Below are the code and all the weights of a small trained network. Each question names an input and a target symbol and asks about switching units off, where a switched-off unit gives its printed mean instead of its output.

import numpy as np


def w(rows, s, z=0):
    codes = np.array(rows[::2]) - 128.0
    scale = np.full(codes.shape[1], s)
    scale[-1] = z or s
    return codes * scale


def norm(h):
    return h / np.sqrt((h * h).mean(-1, keepdims=True) + 1e-5)


def f(y):
    return np.maximum(y, 0)


def softmax(a):
    e = np.exp(a - a.max(-1, keepdims=True))
    return e / e.sum(-1, keepdims=True)


def log_softmax(a):
    a = a - a.max(-1, keepdims=True)
    return a - np.log(np.exp(a).sum(-1, keepdims=True))


def net(x, mask):
    ids = ['ΛΨαβγδεθμσ'.index(c) for c in x.split()]
    T = len(ids)
    res = E[ids] + P[:T]
    u = 0
    for l in range(3):
        q, k, v = (norm(res) @ M[l].T for M in (Q, K, V))
        z = softmax(np.where(np.tri(T) > 0, q @ k.T / 3**0.5, -1e9)) @ v
        res = res + np.where(mask[u], z, O[l][:, -1]) @ O[l][:, :-1]
        u += 1
        y = f(norm(res) @ A[l][:, :-1].T + A[l][:, -1])
        res = res + np.where(mask[u : u + 4], y, B[l][:, -1]) @ B[l][:, :-1]
        u += 4
    return log_softmax(norm(res)[-1] @ U[:, :-1].T + U[:, -1])


Q, K, V, O, A, B = {}, {}, {}, {}, {}, {}
E = w([
[83,182,151,151,83],'Λ',
[124,217,93,128,31],'Ψ',
[133,185,186,134,111],'α',
[172,226,109,102,74],'β',
[92,151,218,172,123],'γ',
[74,108,189,200,111],'δ',
[76,111,88,178,66],'ε',
[218,154,64,118,33],'θ',
[211,93,243,169,241],'μ',
[210,115,7,176,103],'σ',
],0.0022)
P = w([
[93,254,88,207,151],'0',
[188,233,83,206,154],'1',
[93,209,99,179,132],'2',
[207,188,95,198,132],'3',
[102,173,119,167,110],'4',
[216,155,114,180,114],'5',
[96,141,127,150,92],'6',
[222,126,129,165,99],'7',
[103,111,138,130,82],'8',
[218,100,143,146,94],'9',
[105,83,144,111,71],'10',
[216,76,149,126,81],'11',
[108,42,151,84,66],'12',
[212,54,166,105,78],'13',
],0.002)
Q[0] = w([
[7,121,120,89,184],'L0H0',
[110,179,129,123,153],'L0H0',
[165,144,163,233,60],'L0H0',
],0.012)
K[0] = w([
[80,254,117,123,155],'L0H0',
[37,158,169,183,70],'L0H0',
[155,44,161,37,71],'L0H0',
],0.0087)
V[0] = w([
[74,178,137,166,168],'L0H0',
[241,254,187,96,66],'L0H0',
[237,76,86,68,155],'L0H0',
],0.0024)
O[0] = w([
[140,96,232,122,66,117],'L0H0',
[5,123,113,14,215,252],'L0H0',
[91,220,59,170,204,128],'L0H0',
],0.0022,0.0028)
A[0] = w([
[173,121,181,63,44,6],'L0N0',
[205,228,6,37,51,255],'L0N1',
[241,185,187,115,188,134],'L0N2',
[136,122,172,221,190,203],'L0N3',
],0.0024,0.00099)
B[0] = w([
[88,83,152,167,162,140],'L0N0',
[18,86,218,163,178,254],'L0N1',
[65,99,80,182,49,156],'L0N2',
[5,167,115,97,132,161],'L0N3',
],0.0025,0.004)
Q[1] = w([
[192,153,63,2,116],'L1H0',
[185,155,158,63,128],'L1H0',
[137,173,122,71,71],'L1H0',
],0.012)
K[1] = w([
[106,254,154,182,118],'L1H0',
[88,201,131,163,65],'L1H0',
[96,223,212,123,93],'L1H0',
],0.0082)
V[1] = w([
[196,151,144,136,227],'L1H0',
[122,234,102,122,73],'L1H0',
[151,72,3,105,86],'L1H0',
],0.0031)
O[1] = w([
[146,158,252,158,114,30],'L1H0',
[128,47,118,57,41,136],'L1H0',
[65,236,100,139,37,6],'L1H0',
],0.0026,0.0018)
A[1] = w([
[101,122,142,99,67,146],'L1N0',
[166,254,98,196,144,79],'L1N1',
[141,179,140,209,154,3],'L1N2',
[123,109,169,64,104,92],'L1N3',
],0.0053,0.0012)
B[1] = w([
[174,123,121,116,116,252],'L1N0',
[56,212,100,132,2,207],'L1N1',
[209,172,148,163,158,203],'L1N2',
[155,155,162,102,161,198],'L1N3',
],0.0064,0.0016)
Q[2] = w([
[164,100,148,42,95],'L2H0',
[38,48,254,47,181],'L2H0',
[140,117,118,99,102],'L2H0',
],0.004)
K[2] = w([
[146,37,135,81,134],'L2H0',
[163,2,87,209,171],'L2H0',
[125,79,138,94,116],'L2H0',
],0.0039)
V[2] = w([
[175,166,34,155,254],'L2H0',
[213,152,163,200,67],'L2H0',
[102,193,51,155,78],'L2H0',
],0.0015)
O[2] = w([
[211,52,8,103,80,2],'L2H0',
[87,118,56,79,179,52],'L2H0',
[162,34,132,140,214,87],'L2H0',
],0.0018,0.00072)
A[2] = w([
[16,120,151,188,127,98],'L2N0',
[147,45,99,147,4,1],'L2N1',
[109,44,223,105,31,156],'L2N2',
[158,90,188,56,16,124],'L2N3',
],0.0028,0.0021)
B[2] = w([
[165,138,65,108,161,254],'L2N0',
[253,135,128,120,156,143],'L2N1',
[109,85,127,156,77,253],'L2N2',
[134,143,66,115,160,190],'L2N3',
],0.0052,0.0022)
U = w([
[191,135,105,42,81,96],'Λ',
[63,139,118,52,48,1],'Ψ',
[180,140,162,58,150,143],'α',
[39,166,189,66,155,54],'β',
[91,91,234,135,81,69],'γ',
[112,32,145,230,61,84],'δ',
[255,75,62,174,83,81],'ε',
[109,151,14,95,246,124],'θ',
[192,142,186,231,195,229],'μ',
[106,246,128,165,45,255],'σ',
],0.0098,0.0037)

Each question gives the input, a string of symbols that net reads in full, and the target symbol t.
The units are the heads (3 rows each of Q, K, V and O) and the neurons (one row each of A and B). Each row of codes is followed by its name. A weight is (code - 128) times the scale printed after its matrix; where a second scale follows, it is the last column's (O, A, B and U).
mask holds one flag per unit, layer by layer, with each layer's heads first. A switched-off unit (its flag False) gives its mean, the last column of its rows in O or B, instead of its output. The means were averaged over made-up inputs and are rounded, as every weight is.
A unit's drop is (log p(t) with every unit on - log p(t) with that unit switched off) / (log p(t) with every unit on - log p(t) with every unit switched off).
The circuit of an input: a set's keep is (log p(t) with only the set's units on - log p(t) with every unit switched off) / (log p(t) with every unit on - log p(t) with every unit switched off). Starting from the 12 units with the biggest drops (on a tie, the unit counted first), units are removed one at a time, each time the one whose removal leaves the highest keep (on an exact tie, the one counted first), for as long as the keep stays at least 0.8.
circuit, biggest first: the units of the circuit, biggest drop first
unit that matters most: the unit with the biggest drop
top k neurons: the k neurons with the biggest drops, biggest first
top k neurons in layer l: the k neurons of layer l with the biggest drops, biggest first
input β β ε β θ θ σ Ψ α θ Λ θ γ δ, target θ: top neuron	L0N1
input α β β σ δ Ψ Λ γ Ψ θ θ Ψ μ ε, target μ: top 2 neurons	L0N1, L1N2
input θ δ δ θ ε σ ε σ δ θ, target σ: circuit, biggest first	L1H0, L0N1
input σ Λ Λ γ Ψ θ γ δ δ μ δ σ Λ α, target σ: top 2 neurons in layer 0	L0N2, L0N0
input δ θ θ μ δ Ψ, target μ: top 2 neurons	L0N1, L1N1
input μ σ θ Λ γ Ψ β Λ θ Ψ μ μ σ θ, target σ: circuit, biggest first	L1H0, L0N1, L0H0, L1N1
input Λ Ψ α σ δ α δ δ σ σ β σ ε, target ε: circuit, biggest first	L0N1, L2N1
input Ψ Ψ Ψ, target Ψ: circuit, biggest first	L1H0, L0H0
input β θ μ γ σ θ δ δ θ δ θ β, target θ: circuit, biggest first	L1H0, L0N1, L0H0
input α θ β, target β: top 3 neurons	L2N0, L0N1, L1N2
input α Ψ γ, target γ: circuit, biggest first	L0H0, L1H0
input Ψ δ σ θ θ α ε Λ, target ε: circuit, biggest first	L1H0, L1N0, L1N1
input ε Ψ μ θ σ, target σ: top 2 neurons	L1N1, L0N3
input ε Λ α Ψ γ μ σ δ Ψ β δ α, target δ: unit that matters most	L0N2
input ε δ δ, target δ: top 2 neurons	L2N2, L0N2
input θ Ψ δ δ, target δ: top 2 neurons	L0N1, L2N2
input α θ μ θ, target μ: circuit, biggest first	L0N1, L1H0
input γ σ α ε θ μ Ψ β Ψ γ β μ θ γ, target μ: circuit, biggest first	L0N1, L1H0, L0H0
input ε θ Λ θ σ β θ θ δ α, target θ: top 2 neurons	L2N0, L0N2
input δ θ Ψ σ Ψ σ Ψ θ σ δ α, target α: circuit, biggest first	L0N1, L1N3
input β θ μ θ Ψ δ θ δ, target θ: unit that matters most	L0N3
input δ μ δ β θ α, target θ: top 2 neurons in layer 0	L0N2, L0N3
input θ μ Λ, target Λ: top 2 neurons in layer 2	L2N3, L2N2
input μ ε Λ θ μ α Λ γ β, target β: top 3 neurons	L1N3, L0N1, L2N0
input Ψ δ μ α ε Λ μ Λ σ β σ θ δ ε, target θ: circuit, biggest first	L1H0, L0H0, L0N1, L2N2
input α β μ Ψ, target μ: circuit, biggest first	L1H0, L0N1
input δ Ψ β Λ α β Ψ α, target β: unit that matters most	L0H0
